Here is a tiny trained network, its code and every weight. The questions are about switching its units off for an input and a target symbol, where a switched-off unit gives its printed mean instead of its output.

import numpy as np


def w(rows, s, z=0):
    codes = np.array(rows[::2]) - 128.0
    scale = np.full(codes.shape[1], s)
    scale[-1] = z or s
    return codes * scale


def f(y):
    return np.maximum(y, 0)


def softmax(a):
    e = np.exp(a - a.max(-1, keepdims=True))
    return e / e.sum(-1, keepdims=True)


def log_softmax(a):
    a = a - a.max(-1, keepdims=True)
    return a - np.log(np.exp(a).sum(-1, keepdims=True))


def net(x, mask):
    ids = ['Ξαβμτψ'.index(c) for c in x.split()]
    T = len(ids)
    res = E[ids] + P[:T]
    u = 0
    for l in range(2):
        q, k, v = (res @ M[l].T for M in (Q, K, V))
        z = softmax(np.where(np.tri(T) > 0, q @ k.T / 3**0.5, -1e9)) @ v
        res = res + np.where(mask[u], z, O[l][:, -1]) @ O[l][:, :-1]
        u += 1
        y = f(res @ A[l][:, :-1].T + A[l][:, -1])
        res = res + np.where(mask[u : u + 12], y, B[l][:, -1]) @ B[l][:, :-1]
        u += 12
    return log_softmax(res[-1] @ U[:, :-1].T + U[:, -1])


Q, K, V, O, A, B = {}, {}, {}, {}, {}, {}
E = w([
[109,90,9,159],'Ξ',
[203,114,93,153],'α',
[21,191,234,128],'β',
[185,56,17,131],'μ',
[142,114,236,113],'τ',
[12,71,134,17],'ψ',
],0.013)
P = w([
[132,216,34,99],'0',
[73,112,211,85],'1',
[112,51,101,209],'2',
[180,119,134,40],'3',
[107,72,160,105],'4',
[114,51,95,255],'5',
[196,131,123,47],'6',
],0.009)
Q[0] = w([
[233,216,64,65],'L0H0',
[118,2,247,107],'L0H0',
[33,201,244,168],'L0H0',
],0.0076)
K[0] = w([
[54,206,44,143],'L0H0',
[232,74,225,144],'L0H0',
[110,1,160,209],'L0H0',
],0.0081)
V[0] = w([
[121,117,87,133],'L0H0',
[160,1,234,38],'L0H0',
[184,94,201,109],'L0H0',
],0.0086)
O[0] = w([
[194,119,2,86,175],'L0H0',
[106,22,90,60,246],'L0H0',
[176,176,135,124,42],'L0H0',
],0.0082,0.0012)
A[0] = w([
[148,205,214,40,113],'L0N0',
[122,128,87,222,252],'L0N1',
[78,44,201,64,68],'L0N2',
[126,146,53,150,103],'L0N3',
[38,218,171,53,205],'L0N4',
[109,254,120,192,166],'L0N5',
[81,215,194,109,159],'L0N6',
[159,107,149,72,181],'L0N7',
[191,156,175,56,101],'L0N8',
[106,139,219,92,149],'L0N9',
[235,152,5,68,99],'L0N10',
[46,159,125,232,2],'L0N11',
],0.0081,0.0041)
B[0] = w([
[171,120,113,84,183],'L0N0',
[127,89,198,176,224],'L0N1',
[152,135,110,143,254],'L0N2',
[178,227,116,184,182],'L0N3',
[106,106,63,123,231],'L0N4',
[182,10,136,90,167],'L0N5',
[133,57,104,117,182],'L0N6',
[61,96,105,151,196],'L0N7',
[43,193,1,199,153],'L0N8',
[176,101,109,133,205],'L0N9',
[114,150,154,128,246],'L0N10',
[60,136,102,93,146],'L0N11',
],0.0091,0.0072)
Q[1] = w([
[105,133,24,166],'L1H0',
[173,51,138,241],'L1H0',
[215,206,3,35],'L1H0',
],0.0068)
K[1] = w([
[79,202,81,247],'L1H0',
[227,50,186,192],'L1H0',
[255,177,171,81],'L1H0',
],0.0093)
V[1] = w([
[234,42,228,54],'L1H0',
[25,134,254,163],'L1H0',
[179,213,155,76],'L1H0',
],0.0087)
O[1] = w([
[100,65,218,109,122],'L1H0',
[170,127,138,90,8],'L1H0',
[255,65,8,153,2],'L1H0',
],0.0092,0.0081)
A[1] = w([
[109,166,154,199,208],'L1N0',
[91,173,117,86,193],'L1N1',
[163,22,143,127,148],'L1N2',
[135,94,110,60,127],'L1N3',
[153,71,131,177,148],'L1N4',
[173,150,87,97,3],'L1N5',
[212,81,146,246,36],'L1N6',
[64,173,148,150,83],'L1N7',
[86,106,164,169,51],'L1N8',
[118,194,123,201,119],'L1N9',
[135,151,118,35,98],'L1N10',
[62,136,181,139,199],'L1N11',
],0.013,0.0028)
B[1] = w([
[174,129,141,120,192],'L1N0',
[103,151,199,122,172],'L1N1',
[153,212,122,89,172],'L1N2',
[166,95,160,153,166],'L1N3',
[146,79,254,152,161],'L1N4',
[99,240,38,56,137],'L1N5',
[110,132,157,187,186],'L1N6',
[147,108,132,155,200],'L1N7',
[183,112,77,172,205],'L1N8',
[154,92,81,119,179],'L1N9',
[188,145,134,55,144],'L1N10',
[134,181,90,100,249],'L1N11',
],0.0094,0.016)
U = w([
[152,144,45,112,9],'Ξ',
[159,86,186,102,25],'α',
[32,218,152,143,111],'β',
[121,21,132,143,255],'μ',
[191,193,164,49,148],'τ',
[1,95,118,163,151],'ψ',
],0.009,0.0022)

Each question gives the input, a string of symbols that net reads in full, and the target symbol t.
The units are the heads (3 rows each of Q, K, V and O) and the neurons (one row each of A and B). Each row of codes is followed by its name. A weight is (code - 128) times the scale printed after its matrix; where a second scale follows, it is the last column's (O, A, B and U).
mask holds one flag per unit, layer by layer, with each layer's heads first. A switched-off unit (its flag False) gives its mean, the last column of its rows in O or B, instead of its output. The means were averaged over made-up inputs and are rounded, as every weight is.
A unit's drop is (log p(t) with every unit on - log p(t) with that unit switched off) / (log p(t) with every unit on - log p(t) with every unit switched off).
The circuit of an input: a set's keep is (log p(t) with only the set's units on - log p(t) with every unit switched off) / (log p(t) with every unit on - log p(t) with every unit switched off). Starting from the 12 units with the biggest drops (on a tie, the unit counted first), units are removed one at a time, each time the one whose removal leaves the highest keep (on an exact tie, the one counted first), for as long as the keep stays at least 0.8.
circuit, biggest first: the units of the circuit, biggest drop first
unit that matters most: the unit with the biggest drop
k most important neurons: the k neurons with the biggest drops, biggest first
top k neurons in layer l: the k neurons of layer l with the biggest drops, biggest first
input Ξ β ψ τ, target μ: unit that matters most -> L0N5
input μ β β τ, target Ξ: 2 most important neurons -> [L0N8, L0N3]
input μ β τ μ β, target μ: 2 most important neurons -> [L0N4, L0N1]
input ψ α τ Ξ, target β: circuit, biggest first -> [L1N8, L1N9]
input μ μ μ τ Ξ μ α, target Ξ: circuit, biggest first -> [L1H0, L0H0]
input Ξ Ξ α α β, target τ: circuit, biggest first -> [L0H0, L1H0, L0N7]
input μ μ α, target α: circuit, biggest first -> [L0N1, L0N4, L1N4]
input β μ τ, target τ: 2 most important neurons -> [L1N11, L1N2]
input β ψ τ τ μ, target τ: circuit, biggest first -> [L1H0, L1N2]
input β ψ β Ξ, target τ: circuit, biggest first -> [L0H0, L1H0, L0N4, L0N8]
input τ ψ ψ ψ ψ τ τ, target ψ: circuit, biggest first -> [L0N8, L0N7, L0H0]
input ψ β Ξ τ, target β: 3 most important neurons -> [L0N8, L0N7, L1N1]
input β ψ Ξ, target Ξ: circuit, biggest first -> [L1H0, L1N9, L0N3]
input ψ μ μ Ξ, target β: circuit, biggest first -> [L1H0]
input Ξ ψ τ β, target μ: 2 most important neurons -> [L0N5, L1N11]
input α τ β β, target α: top 2 neurons in layer 1 -> [L1N2, L1N11]
input μ Ξ τ, target τ: top 2 neurons in layer 1 -> [L1N2, L1N11]
input α μ τ α μ, target α: top 2 neurons in layer 0 -> [L0N4, L0N8]
input τ μ β β, target ψ: top 3 neurons in layer 0 -> [L0N8, L0N4, L0N1]
input ψ ψ Ξ μ ψ β τ, target β: circuit, biggest first -> [L0N8]
input β Ξ α, target α: 2 most important neurons -> [L1N4, L0N1]
input β β β μ μ, target τ: 3 most important neurons -> [L1N11, L1N0, L1N6]
input Ξ ψ β τ, target μ: top 4 neurons in layer 0 -> [L0N5, L0N8, L0N3, L0N7]
